Each row is followed by its grade, which names the range that a hidden value of the row falls in. A new part has a new value, new ranges and new names.
[ -52  295  -15 -175  268  239   78  -85  205 -169  136   -1  133  133
   58  219  173  461  -55  -63 -260   55 -206 -160  -13  -53 -139 -360
  153   25  -32  424  -73  -51   26 -250 -129   92    8 -186  -88]  Y
[-324  -78   21   27  -48  123 -134  -78  202  234  306  187  -97  -82
  -19  -89  141  131  -87   75 -234  -64  -37   78 -104   86  -34   88
  195   -5  -58  172 -240 -183   46 -170  140 -189 -171  -65   37]  J
[ 138   -8  -88   74  -54    0   50 -112  -77   41  -33  -45  -19   23
    4   34   -2   -1  -56  -42  -31  -30   79   86    2   44   10  -32
  -21  106    7 -132  -70 -208   19  -44   17   86  126   58  155]  L
[  29    9   51  -35  -74   17   44   42  -63   -5  -56   26  -72  103
   49   -4   35  -18  -66   15   34  -16   20    6   55   93  -35    2
  -31   27 -100    7  -49    6   22  -31  -60  -52   40  194   20]  W
[-133 -104  121  -38   -3  -46   74  -32 -126  -16   14   28  -61  116
  -31  -37   16  137   67  113   30 -150  -28  -28    2   93  -88  118
  -51   54 -252  -91  -11  220  -87  -56   45 -127   66   55  -14]  Q
[-315  -40  249 -137  -22 -145  160  -27 -131  -73  155   98  -84  139
 -113   16  -58  307   52  227  -32 -257  -81 -106    4  113 -102  150
  -71   16 -352  -89   10  475 -160  -10   32 -149   14  -32 -145]  Y
[  89  -23  -69   20  -43   92   22   40  -10  -10  -36   -9  -32   92
   70    0   74  -34  -83  -36    3   13  -14   32   50   34  -52  -84
   37   35    6   53  -53 -104   61 -117  -59    5   22   87   43]  Y
[ 116   16  -52    0  -25   44   10  -46  -53    0  -54  -39  -35   71
   44   53   58  -21  -69  -30   38   14   28   47    4   41   22   18
  -56   79    2  -12  -50 -135   34  -53   -9   27  110  104   56]  T
[ -12  291  -19  -72  220  208    1  -32  129 -108  135   47   58  117
  106  181  197  390  -23  -83 -238   97 -129  -66   14   62 -139 -288
  148   28  -47  357 -102 -132  -16 -213  -57   50   22  -89  -51]  T
[ 181  -18 -110  106 -155  -82  149 -254 -121  150  -21  -55  -31  -65
    1  128 -127    1  -80   12 -116  -68  225  153  -19   66   69  -91
  -85  126   61 -313  -85 -327  -70   23   62  211  225   16  284]  L
[ -61  337   40 -184  244  247   47  -50  198 -123   96   37  116  111
  133  237  199  423  -82  -81 -258   88 -150 -123   12    1 -139 -358
  125   -5  -60  429  -98  -76    6 -205 -154   84    8  -58  -57]  W
[ 68  10  16 -17 -71  29  43  35 -46  13 -82   5 -63 103  66   3  32 -52
 -86 -11  54  12  25  19  65  68 -19 -29   1  26 -48  30 -52 -52  32 -44
 -70 -39  44 183  45]  Z
[-185  -58  -51  -40   19  113  -82   13  106  102   18    2   74   24
  149   85  328   73 -161  -76  -30  -26    7  173  -16   50   83   12
  -25  105  -43   43 -238 -163   21 -206  -79  -15   30  156   52]  T
[  54  -58   55  -27    4   44 -106 -183   23    5  -37    6   31 -122
   -6  -24  -79 -177 -226  -65   68 -171   12   58 -102 -200   25  279
 -137   22  -53 -132    8  -14  241   61  -23   54   30  120  173]  J
[  55  -19  -50    2   19   95  -20  -41  -20   -2  -50  -36  -11   65
   65   28   77   -7  -57  -27   51   12  -18   39  -11    3   -7   48
  -31   53    2   47  -29 -101   26  -84   13    0   72   49   35]  L
[139   6 -18  33 -94  73  55  22 -49 -16 -90  13 -77  78  51 -47 -70 -95
 -67  -4  36  42  17 -13  55  38 -66 -40  10  -8  19  48  22 -96  60 -18
 -25  -7  22 119  51]  Z
[ 149   21  -51   71 -170  -41  119  -96  -82   84  -49    3  -40  -12
   30   56  -81  -45 -121  -27  -83  -31  165  108   45   84   19 -122
  -47   73   20 -197  -88 -239   17   16  -44  134  119  156  208]  W
[ 238  141   80  170  130  -67 -111  -39   48 -226  -36  229  -41  107
  170   73 -251  -51 -173 -100  237  132   32   76   62  -70  161  224
  -80   62   55  180   58  -52  204 -158   41 -243  216  169  -84]  Z
[ 175   67 -103   16 -174 -165  207 -319 -107  117   17  -69   -4  -36
  -84  275 -187   75 -126   -6  -41  -23  198  108  -30    5  179 -102
 -201  125  196 -310  -55 -273  -45   95   24  236  285   -6  175]  V
[ -27  -55   15 -182  102  260 -169  173   81 -114  -23   17  -65  215
   69  -14  257  -57  -17  -44  243  142 -279 -144  -10  -62  -90  120
  -61  -76   40  415   55  174  189 -137  -56 -260  -76  121 -286]  U
[-135  -29  193 -113  -66  -88  123    3 -109  -29   31   78  -93  135
  -56   -9  -30  135   14  128   15 -141  -24  -81   36  112  -81   55
  -65   15 -260  -60  -19  281  -42    1  -40 -144   37  144  -54]  V
[  -2  -14  -33 -105 -151   85   75   58  -92  191 -101 -131  -99   92
   65   33  183  -78  -74   26   11   -3   32   24   68  126  -80 -122
   80  -27  -29   25  -97  -98 -115   37  -85   76  -42  142  112]  Z
[ 108   24  -24   -3  -61   20   40   10  -45    9  -86  -20  -38   95
   65   46   32  -54 -108  -49   74   26   30   43   63   37   10  -45
  -15   40   12    9  -49  -93   45  -43  -77    4   72  164   57]  V
[  11  -57   -3   29   12   30   12  -34  -68   -8  -23  -15  -33   83
    0  -43   43   39    2    2   29  -61  -23   16    5   38  -63   54
   19   66 -106  -26  -32   -5    8  -81   26  -54   50   47   53]  Q
[ 145   47   34   90   38   43  -38  -17   47 -164  -65  144   -8   66
  135    0 -131  -54 -139  -46   93   63   24   44   25  -31   72  119
  -96   62    2  104   17  -86  172 -142   -7 -117  134  166  -23]  D
[  71  -21  -88   91    5   57  -28  -21  -49  -13  -14  -26  -12   62
    8  -33   63    8  -33  -76   29   -2  -24   64   12   22  -40   27
   32   74    8  -15  -45 -131   52  -84   30    1   41   34   62]  Q
[-179 -175  -46 -127   33  314 -173  241  -22 -132  133   40  -90  214
 -116 -151  354   98  217  -24  122  108 -397 -199  -53   55 -288  104
 -119  -93   21  280   93  273  154  -87   71 -261 -188   10 -393]  Q
[  45    6   19  -11   -2   52  -65  -77   -5    3  -31    1  -13  -19
   40    7    1  -88 -159  -44   53  -70    4   55  -33  -64   10  162
  -56   25  -37  -20  -24  -53  113    5  -14   23   30  104   91]  J
[  57  -43   33    0  -21   60  -81 -112    5   17  -33   15   -3  -77
   22  -38  -38 -146 -181  -52   31 -124   19   61  -58 -110  -12  189
  -77   17  -57  -89  -16  -52  180   28  -21   39   12  126  155]  J
[  60  127  -95   42  -27   86   98  129  -19  -60   20   17  -46  202
   70   49  129  176    3  -42  -78  133  -45   -3  126  182  -85 -277
  132   48   29  183  -90 -151  -56 -171  -61   -5   19   44  -66]  U
[-110  -76  -57  -34  -50   70  -26   84   65  101  -43   -2   45   83
  168   93  298    2 -172  -87   39   10   32  170   58   72   84  -78
  -23   88   -8   21 -223 -137   29 -197 -148  -32   45  240   46]  U
[ 292   39   -9  123 -124   65  106  -19 -140  -83  -89   24 -171   64
  -31 -161 -350 -160    8   64   36   37   -7 -120   61    1 -192    4
   86  -92   50   60  208  -48   47  101   95   15  -26  -45   60]  V
[ 166   62  -57   98 -171  -86  132 -129 -115   98  -21   -6  -67  -15
   18   80 -111  -13 -111   -1 -104  -39  198  128   43  121   44  -97
  -25   94   13 -221  -96 -272  -45   33    5  156  148  106  221]  D
[100  18 -28 -19 -21  42   0   6 -26   1 -41 -15 -52 105  55  56  52 -39
 -94 -43  89  33 -17  20  43  10  -2 -13   0  25  26  69 -33 -60  58 -62
 -50 -31  58 107  14]  U
[  55   26   14  -71    6  126  -46   97    8  -46 -108   -8  -42  135
  112    1  128  -81 -104  -48  129   68  -63  -12   49   18  -21   36
  -15    2  -24  183  -27  -16   88  -79  -91  -84    7  200  -47]  W
[  55   58 -126   53   -3  120   47  100  -54  -37  -32  -35  -35  181
  100   42  174  126   37  -33  -14  134  -36   37   79  172  -56 -152
   57   70   40  145  -67 -175  -97 -161    9    4   61   27  -60]  L
[-130  -33  -92 -136 -103   78   70   -4 -182  349  -71 -316 -102   83
   16   76  343   14   -6   57    0  -91    4   65   34  152 -128  -83
  206  -23  -67  -27 -133  -85 -350   97    2  186  -91  -59  184]  Q
[-164  -76  155  -64    1  -83   81  -43 -150  -29   58   41  -88  131
  -74  -17   -6  184   91  144   40 -161  -49  -57   -8  108  -87  161
  -71   45 -268  -88    8  290 -115  -19   74 -151   67   24  -67]  Q
[  88  -53  -59   36   12   64   -5  -24  -53   -4  -81  -52  -22   92
   42  -22   76  -30  -28  -36   71   -4   -8   41   12   21  -20   33
    7   81  -36    4  -40  -97   34 -101    4  -30   80   80   66]  Q
[ 215   71   18  210  223  -24 -128 -110   66 -240  -30  170   27   89
  137   28 -198   12 -113 -112  200   79   -5   85    6 -120  138  244
  -37  127   20  150   44  -91  201 -242   92 -223  233   50  -34]  Q
[  56   57  -28   20  -65   44   39   77  -37    5  -49    9  -61  126
   75   15   66    3  -73  -35   33   65    6   34   89  107  -26  -83
   53   25    3   88  -68 -104   -3  -70  -55  -29   21  141    6]  Z
[113  14 -10  42 -97  90  28  32 -63  -7 -70  27 -90  53  83 -43 -52 -93
 -68  14   8  29  29  13  46  68 -79   3  -7 -20  -3  40  22 -97  21  -4
   6  14  11 109  52]  D
[ 192   78  -83  -10 -170 -147  185 -343 -110  115   18  -61  -22  -57
  -71  289 -187   59 -125   19  -55  -23  215  102  -61   13  191  -50
 -253  127  176 -308  -47 -283  -44  113   50  239  308    9  173]  D
[ 135  -33  -15  132   78   62  -64  -69   34 -138  -35  117   -4   57
  103  -23 -117  -28  -65  -38  103   52   -4   50  -17  -55   49  156
  -81   79   25   83   36 -100  147 -175   79 -138  148   56  -16]  L
[  11  -49  -66   41  -64   74   19   52   -6   10  -29   -3  -15   71
   81  -13   78  -31 -109  -29   12  -14   -4   75   52   36  -25  -36
   32   38    5   20  -70  -95   32 -116  -49   10    1   81   42]  Y
[ 145   -9  -17   86    0   38   -8   19   16  -96  -66   83  -20   94
  116   -4  -58  -68 -117  -55   92   45   15   53   59  -12   27   18
  -24   55   14   68  -13  -87  136 -151  -41  -91  100  146   14]  U
[  10  166  -65    5  -17  123   82  119    5  -71   12   28  -10  162
  101   79  147  197  -27  -50 -109  132  -41    2  102  176  -79 -252
   63   34   21  189  -89 -150  -56 -138  -73   39   15   75  -74]  W
[ 52 -18 -28  23 -11  97 -34 -44  -6 -10 -17   8 -19  15  39 -24  26 -36
 -83 -30   1 -25 -13  35 -23 -11 -37  70 -28  35 -18  13 -25 -98  86 -54
  12  10  27  64  63]  T
[  70  -38  -23   45  -14  102  -11   -8    3  -55  -76   41  -18   57
  121  -12  -10  -54  -82    0   52   32   15   49    1   11   14   80
  -78   48    0   60   -4 -106   60 -115   17  -40   87   99   11]  T
[  62  -18  -26   65   45   79  -49  -47   -7  -35  -49   23   -9   46
  114   22   -5  -25  -81  -29   84   18   -1   70   -5  -24   13  117
  -40   42   12   61    4  -88   33 -103   49  -38   90   38   28]  L
[ 149    4  -86  100 -147  -26  120 -134  -91   69  -21  -14  -23  -32
    7   39  -72   -3  -85  -13 -138  -60  162  116   11   90    9 -107
  -48  110    2 -236  -92 -275    0   -8    2  172  136   85  226]  T

Part 2:
[ 378 -258 -613 -188  208  333 -195 -186 -338 -743  160 -585 -122  412
  296 -338  557  484   97   39  400  535  -78  187 -306  143   41  295
  -12  220 -181   44 -541  212 -109  252   96 -245 -505   65 -681]  Liral
[  14  333  247  331 -301  386  186 -351   58  562  -79  -77  -43 -680
 -463 -165  -25  266  205 -209  140  112  107  246 -507  355  -57  -30
  212 -170  -59 -159  417 -244  -38   41 -625   64 -486  -89 -302]  muda
[ -20  203  146  238  -66  -28   38  -44   74  203  -43  -96 -239 -301
 -294   30 -184  183  -52  -30   62    2 -147 -140  -82  122   60 -233
 -167 -117   28   49  326  -14  121  -35 -220  -45 -225   40 -248]  Zudu
[ 365  -32 -214  136  290  161  -75 -206   -5 -286  -11  -55 -118  128
  144 -295  126  149   93   47   54  -14   48 -294 -349 -151   63 -308
   39  -71 -248 -217 -228  251 -182  318  125 -284    5 -136  -34]  menat
[ 205  400 -252  204 -444 -152 -157  158 -100  232  237  184   26  340
  -22 -267 -386  355   -9  131   36 -361 -124  154  419 -313  115  177
  -89   85  181   41  291  342   26  148  167   48  367 -286   80]  Zudu
[-276 -117  222  -23  144 -298  -69   52  -25   84  219 -135  -79  107
  393  216 -145 -293  266  622  223 -160 -318 -291  600   99  -80  -64
 -222   15  -87  227  -37 -109  165 -377  434   40  354  306   17]  Baro
[ 402 -226 -496 -146  255  273 -190 -283 -268 -500  128 -477  -35  297
  333 -348  468  429   96   86  226  524 -108  133 -201   67   38  193
   29  169 -229   47 -407  144  -86  184   86 -192 -368   14 -514]  Baro
[ 118   34  390  137 -165  195  270  -88  -62  361  138 -219  121 -504
 -368   86  -84   43 -210  236   11 -225 -229 -196   50  195   51  -64
   88 -139  183  -67  107   33 -260 -294   21  -21 -587  252 -114]  viru
[ 113  296  301  336 -333  328  134 -409   55  694  -81  -94   46 -734
 -536 -180  -63  431   23 -201    5  262   -8  293 -379  300   -6  -52
  194 -165  -29 -105  554 -245  -29  -59 -679  160 -595  -78 -360]  Baro
[ -85  114  204  163  -68   -9   44 -147   12  335    6 -102  -65 -273
  -43   21 -106   56  155  183  120    4 -146  -46   98  208  -28  -74
  -56  -87  -27   61  239 -167   86 -146 -129   64  -88   91 -168]  fozu
[ 190  404 -332   19  217  288   -6 -207   22  100  267  -36 -185  -81
  193 -329  -73  -82  445  -57  -50  -27   59   78 -251 -124  -61   21
  129  105 -346  177   28  115  101  152   90 -417  311 -318   86]  fozu
[ 294  -12 -538 -139  216  345 -128 -171 -219 -474  225 -414 -162  250
  262 -329  337  265  256    1  271  335  -25  175 -301   63  -11  225
   37  205 -252  126 -359  178  -22  206  110 -333 -209  -64 -422]  muda
[-138  337 -301  229 -101 -260  149  180   18  165  212  147 -337 -147
  166  -29  -12  -33  258  231  -91 -127  163  -57  155   54  357  605
  143   96  277   82   35  465 -111  148 -192 -175   67 -284  147]  Sefi
[ 389  160  -75  293  367  111   31 -215  182  136 -239  278  -86 -102
  121 -252 -125  -48  252   60 -244 -337  156 -512 -300 -264   78 -525
  118 -197 -246 -212    6  187 -161  372   36 -371  369 -334  485]  Sefi
[ 462 -243 -379  -32  306  185 -178 -306 -174 -394  -18 -314   -4  248
  297 -329  381  404   40  117   96  393  -79  -65 -188  -24   80  -24
   32   62 -222  -69 -337  166 -146  238   64 -178 -269  -32 -322]  Baro
[ 231  297   49  361  -49  -80    3  -61  130  315 -364  -54 -304 -433
 -562  -31 -280  572 -381 -336 -226  178 -211 -204 -178   26  229 -448
 -296 -208  164  111  631   26  216  137 -544  -63 -443 -123 -323]  Sefi
[ 171  -93  287   59   27  278   93   23   43  205  184 -255  187 -385
 -261   42  -76   16  -94  237  -42 -140 -224 -214   42  -18   -3 -151
  101   -4   -3    9   -8    9  -93 -377  220 -138 -288  188  229]  Sefi
[ 188  172 -489 -131  176  356  -97 -162 -157 -422  449 -378 -243  171
  193 -355  213  109  271  -73  270  258  -20  228 -366    0  -56  206
   46  224 -332  131 -280  225   32  140  180 -380 -102 -103 -422]  menat
[ 381 -205 -520 -141  259  285 -176 -234 -265 -518  119 -462  -73  303
  335 -335  449  402  140   73  248  472  -78  110 -230   70   40  192
   24  165 -215   69 -417  157  -79  212   98 -229 -326   -6 -478]  fozu
[ -54  331 -309  205 -167 -232   87  159  -31  200  222  125 -239  -63
  158  -89  -60   74  188  209  -91 -123   86    3  236  -20  319  556
  106   94  274  100   87  422  -70  137 -118 -114  101 -287  128]  vezos
[-167  253  215  144   23 -114  108 -247  170  193   70 -139   -7 -224
   73  -50  -56 -321    4  107  -21 -181 -203 -137  176  123  -94 -127
 -113  -32  -73 -320   66 -234  213 -143   45   31   62  111   16]  viru
[ 260  431 -113  199  294  160   41 -236  191  340   64  235 -136 -219
  113 -287 -261 -175  364  -21 -293 -270   92 -239 -220 -283   -9 -336
  139  -72 -340   21  185  130   37  200   70 -410  505 -401  441]  Baro
[-424  -55  364  -10  -99  122  110 -169  -85  305  363 -138  120 -135
  398   99   55 -479  737  661  528 -236  -24   85  256  409 -296  269
  192   24 -217   -1 -175 -334  -63 -394  270  134  252  302   13]  vezos
[ 178  217 -673 -297  141  490 -132 -144 -265 -571  606 -603 -292  243
  182 -380  303  181  312 -144  394  447  -87  502 -384  106 -113  454
   15  398 -361  327 -341  208  125   69  179 -449 -264  -48 -697]  viru
[ 571 -530 -348   51  369  159 -194 -267 -202 -625 -324 -300   39  382
  313 -291  527  540  -50  184  196  331  -17 -328 -288   11  147 -216
   -5  -70 -130 -291 -529  192 -319  416   46 -133 -403   48 -299]  Sefi
[-232  358  208  177   13 -290  155 -480  158  439 -154  -84   34 -266
  291  -89  -11 -348   51  107 -127  -95 -237  -64  370  278  -96  -45
 -159  -99  -18 -368  209 -476  326  -55 -178  207  123   59  -83]  fozu
[ -61  104  147  179  -13  -82   15  -15   35  221  -45  -92 -173 -213
  -99   76 -165  104   62  142   85  -27 -174 -176  102  133   40 -169
 -162  -95   29  127  251  -64  128 -103  -97  -14  -73   79 -141]  Sefi
[ 251 -127  369   84  -97  372  172   77  -55  228  233 -272  179 -465
 -478   95 -105  146 -210  255   27 -208 -226 -238  -46   29   45 -152
  144  -71  105   48   16  145 -296 -388  198 -148 -573  260   75]  Zudu
[ 405  -94 -275  104  317  188  -81 -197  -36 -347  -85 -106 -103  167
  174 -278  202  193  116   63   67   23   51 -288 -338 -110   69 -252
   39  -43 -223 -193 -295  234 -185  342  100 -307  -54 -116  -38]  Zudu
[ 298  369  -10  311  333   92   67 -229  252  388 -125  382 -109 -234
  105 -251 -303 -192  350   34 -345 -424  150 -451 -233 -320   31 -526
  142 -193 -303 -109  195  139  -53  287   44 -388  583 -422  612]  fozu
[ 419  -41 -243  156  331  175  -54 -212    5 -206 -163    4  -86  108
  188 -282  133  159  179   68  -13  -61   94 -342 -327 -140   77 -310
   71  -94 -220 -188 -217  208 -186  380   63 -316   63 -192  106]  muda
[-415 -109  379  -44  -94   41   72 -202 -114  314  424 -164  164  -83
  467  103   70 -462  669  736  495 -171 -101   90  397  373 -284  298
  171   39 -217   14 -179 -325  -55 -457  338  197  254  344  -25]  Baro
[ 110   26  -13  181  174 -426 -135  271   68 -105 -195  -99 -387   61
 -191  198 -342  318 -410   87 -121  -37 -414 -559  337 -146  257 -489
 -556 -103  199  298  311  231  262  -30   68 -150  -64  104 -171]  Liral
[  47  269 -293  164 -391 -177  -89  167 -177  311  327   73   -7  157
  217 -213 -173  314  109  179   -8 -120  -67  134  462 -242  191  460
   43   41  259  140  207  272  108  104  165  105  310 -296  174]  fozu
[  33  186  157  239  -90   33   59 -134   47  357 -112  -91 -132 -384
 -258  -12 -142  242   -4  -17   12   69 -131  -62  -66  173   57 -165
  -82 -131   40   62  368 -103   93  -42 -314   13 -266    5 -220]  vezos
[ 250 -183  305   37   21  390   72  112   17  168  248 -301  221 -413
 -373   59  -88  107 -138  243  -29 -124 -232 -233  -19  -82   11 -181
  144    8    1   83  -35   85 -151 -441  295 -188 -375  213  279]  Sefi
[ 282  416 -182  240 -309 -192 -101   78   18  289   16  266   44  235
 -116 -217 -410  301  -44  201  -89 -393 -122   95  400 -189  162   88
  -93  124  174   10  323  345 -111  110  -53  -15  256 -258   69]  Sefi
[ 146  -91  247   40   92  250   21    7   94  151  209 -261  184 -320
 -180    1  -73  -25  -58  211  -58  -86 -232 -197   56  -85  -38 -188
   73   38  -93   -7  -27  -35   16 -385  272 -141 -141  159  292]  vezos
[ 215  555   75  399  304   82  136 -159  365  429  -34  529 -210 -300
  -11 -236 -473 -396  382  -31 -364 -694  228 -558 -339 -419    5 -665
  147 -241 -337 -202  253  228  -56  322  114 -486  761 -488  775]  viru
[ 385  418 -138  235 -366 -207 -174    6    8  385    1  280  182  300
 -138 -281 -486  403 -149  207 -144 -383 -226  157  530 -269  123    1
 -131  127  150   -7  420  286  -81   62  -11   81  301 -257   59]  fozu
[  57  106   33  193  116 -323  -90  181   84    1 -150  -91 -353  -41
 -209  152 -324  250 -292   44  -79  -41 -348 -439  237  -77  185 -433
 -463 -104  134  243  338  137  262  -40   -3 -125  -59   78 -175]  Liral
[  52  702 -270   70  146  323  122 -196  103  379  377  138 -236 -253
  177 -327 -263 -356  658  -92 -117 -293  160  115 -266 -143 -124   64
  221   83 -375  215  173   88  150  143   93 -496  582 -449  313]  vezos
[ 191  -84  328   74  -32  329  134   63   12  178  238 -259  148 -416
 -394   72 -103   48 -146  229   14 -199 -211 -229  -39    0   10 -165
  115  -27   32   12   -8  102 -193 -378  220 -170 -420  227  140]  Zudu
[ 299  207 -242  143  288  202   -3 -175   65  -33   -4   67 -159   -6
  155 -280  -28  -17  312    3  -64 -165  112 -240 -314 -169   20 -242
   95  -44 -269  -63  -78  189  -64  307   82 -396  255 -279  207]  muda
[ 258  153 -286   83  257  218  -56 -174   15 -234  166  -66 -199   81
  141 -312   61   27  238  -11   73  -21   75 -129 -372 -137    9 -157
   68   30 -310  -86 -176  250  -78  258  130 -369  116 -197  -35]  menat
[-302  -33  221   34   57 -176   -9   87  -12   13  214 -124 -159   60
  227  203 -144 -294  310  500  344 -256 -208 -257  355  161 -106  -79
 -188   -6  -82  136  -53  -72  106 -279  342  -19  255  286  -51]  Zudu
[-174   14  186   98    2 -105    5  -16  -13  187   76 -106  -96  -90
  129  108 -117  -85  239  356  215 -109 -176 -159  259  174  -46  -58
 -121  -48  -32  124   93 -122  100 -198  104   32  104  169  -77]  vezos
[  -1  353 -208  238  -89 -269   90   87   78  237  114  201 -217 -106
   48  -61 -130   27  145  263 -157 -165   64  -25  225   30  315  420
   81  129  210   52  139  428 -160   75 -235 -141   63 -247   98]  fozu
